Here is a tiny trained network, its code and every weight. The questions are about switching its units off for an input and a class, where a switched-off unit gives its printed mean instead of its output.

import numpy as np


def w(rows, s, z=0):
    codes = np.array(rows[::2]) - 128.0
    scale = np.full(codes.shape[1], s)
    scale[-1] = z or s
    return codes * scale


def norm(h):
    return h / np.sqrt((h * h).mean(-1, keepdims=True) + 1e-5)


def f(y):
    return y / 2 * (1 + np.tanh(0.7978845608 * (y + 0.044715 * y**3)))


def log_softmax(a):
    a = a - a.max(-1, keepdims=True)
    return a - np.log(np.exp(a).sum(-1, keepdims=True))


def net(x, mask):
    res = np.array(x, float).reshape(1, 4) / 4 @ E
    u = 0
    for l in range(3):
        y = f(norm(res) @ A[l][:, :-1].T + A[l][:, -1])
        res = res + np.where(mask[u : u + 3], y, B[l][:, -1]) @ B[l][:, :-1]
        u += 3
    return log_softmax(norm(res)[-1] @ U[:, :-1].T + U[:, -1])


A, B = {}, {}
E = w([
[250,233,2,67,67,80,218,147,109],'x0',
[33,88,77,178,140,73,93,131,153],'x1',
[172,107,195,182,143,140,105,119,147],'x2',
[99,148,108,157,119,203,215,197,121],'x3',
],0.0071)
A[0] = w([
[86,174,87,157,33,23,228,123,95,47],'L0N1',
[181,77,154,141,123,254,129,148,150,1],'L0N2',
[84,171,51,136,17,132,55,135,166,87],'L0N3',
],0.0061,0.0028)
B[0] = w([
[168,36,47,38,134,207,123,136,219,254],'L0N1',
[89,254,176,103,57,207,143,167,197,171],'L0N2',
[201,238,189,130,178,135,80,163,184,170],'L0N3',
],0.0079,0.0037)
A[1] = w([
[129,164,33,138,73,106,156,207,106,132],'L1N1',
[22,112,160,203,169,152,52,131,178,3],'L1N2',
[135,126,254,147,137,196,172,220,125,37],'L1N3',
],0.0074,0.0011)
B[1] = w([
[164,120,71,134,182,95,106,247,224,202],'L1N1',
[81,100,111,196,220,85,126,172,91,254],'L1N2',
[75,203,152,91,31,255,53,37,128,213],'L1N3',
],0.0098,0.0072)
A[2] = w([
[93,165,115,145,65,254,117,149,170,7],'L2N1',
[190,151,171,94,50,20,71,85,110,102],'L2N2',
[195,159,121,60,86,137,135,83,113,15],'L2N3',
],0.0071,0.0017)
B[2] = w([
[159,143,144,111,43,147,104,25,127,255],'L2N1',
[120,112,132,108,75,91,255,58,11,171],'L2N2',
[92,16,249,158,200,135,108,99,97,185],'L2N3',
],0.0079,0.0042)
U = w([
[98,194,189,86,2,232,58,71,147,162],'0',
[218,144,62,34,129,84,127,216,245,217],'1',
[176,72,160,90,122,36,198,52,20,5],'2',
[43,84,133,229,240,78,61,157,107,140],'3',
],0.01,0.0027)

Each question gives the input, the list of numbers given to net, and the class t.
The units are the neurons (one row each of A and B). Each row of codes is followed by its name. A weight is (code - 128) times the scale printed after its matrix; where a second scale follows, it is the last column's (A, B and U).
mask holds one flag per neuron, layer by layer. A switched-off neuron (its flag False) gives its mean, the last column of its row in B, instead of its output. The means were averaged over made-up inputs and are rounded, as every weight is.
A unit's drop is (log p(t) with every unit on - log p(t) with that unit switched off) / (log p(t) with every unit on - log p(t) with every unit switched off).
most important unit: the unit with the biggest drop
top k neurons: the k neurons with the biggest drops, biggest first
top k neurons in layer l: the k neurons of layer l with the biggest drops, biggest first
drop of u: that unit's drop, to one decimal
input [8,-6,-1,-7], class 2: most important unit : L2N2
input [-7,0,5,4], class 0: top 3 neurons : L1N3, L0N2, L2N1
input [3,0,-6,-7], class 2: top 2 neurons in layer 0 : L0N2, L0N3
input [-3,2,8,2], class 0: top 2 neurons : L1N3, L0N2
input [8,0,4,-8], class 2: top 2 neurons in layer 2 : L2N2, L2N3
input [-2,-3,-6,-3], class 2: top 2 neurons : L1N2, L1N3
input [0,-3,0,-5], class 2: drop of L2N3 : 0.0
input [-2,-2,-3,-8], class 2: drop of L2N2 : 0.1
input [-3,0,6,3], class 0: drop of L1N3 : 1.1
input [4,-8,-5,-7], class 2: drop of L0N1 : 0.0
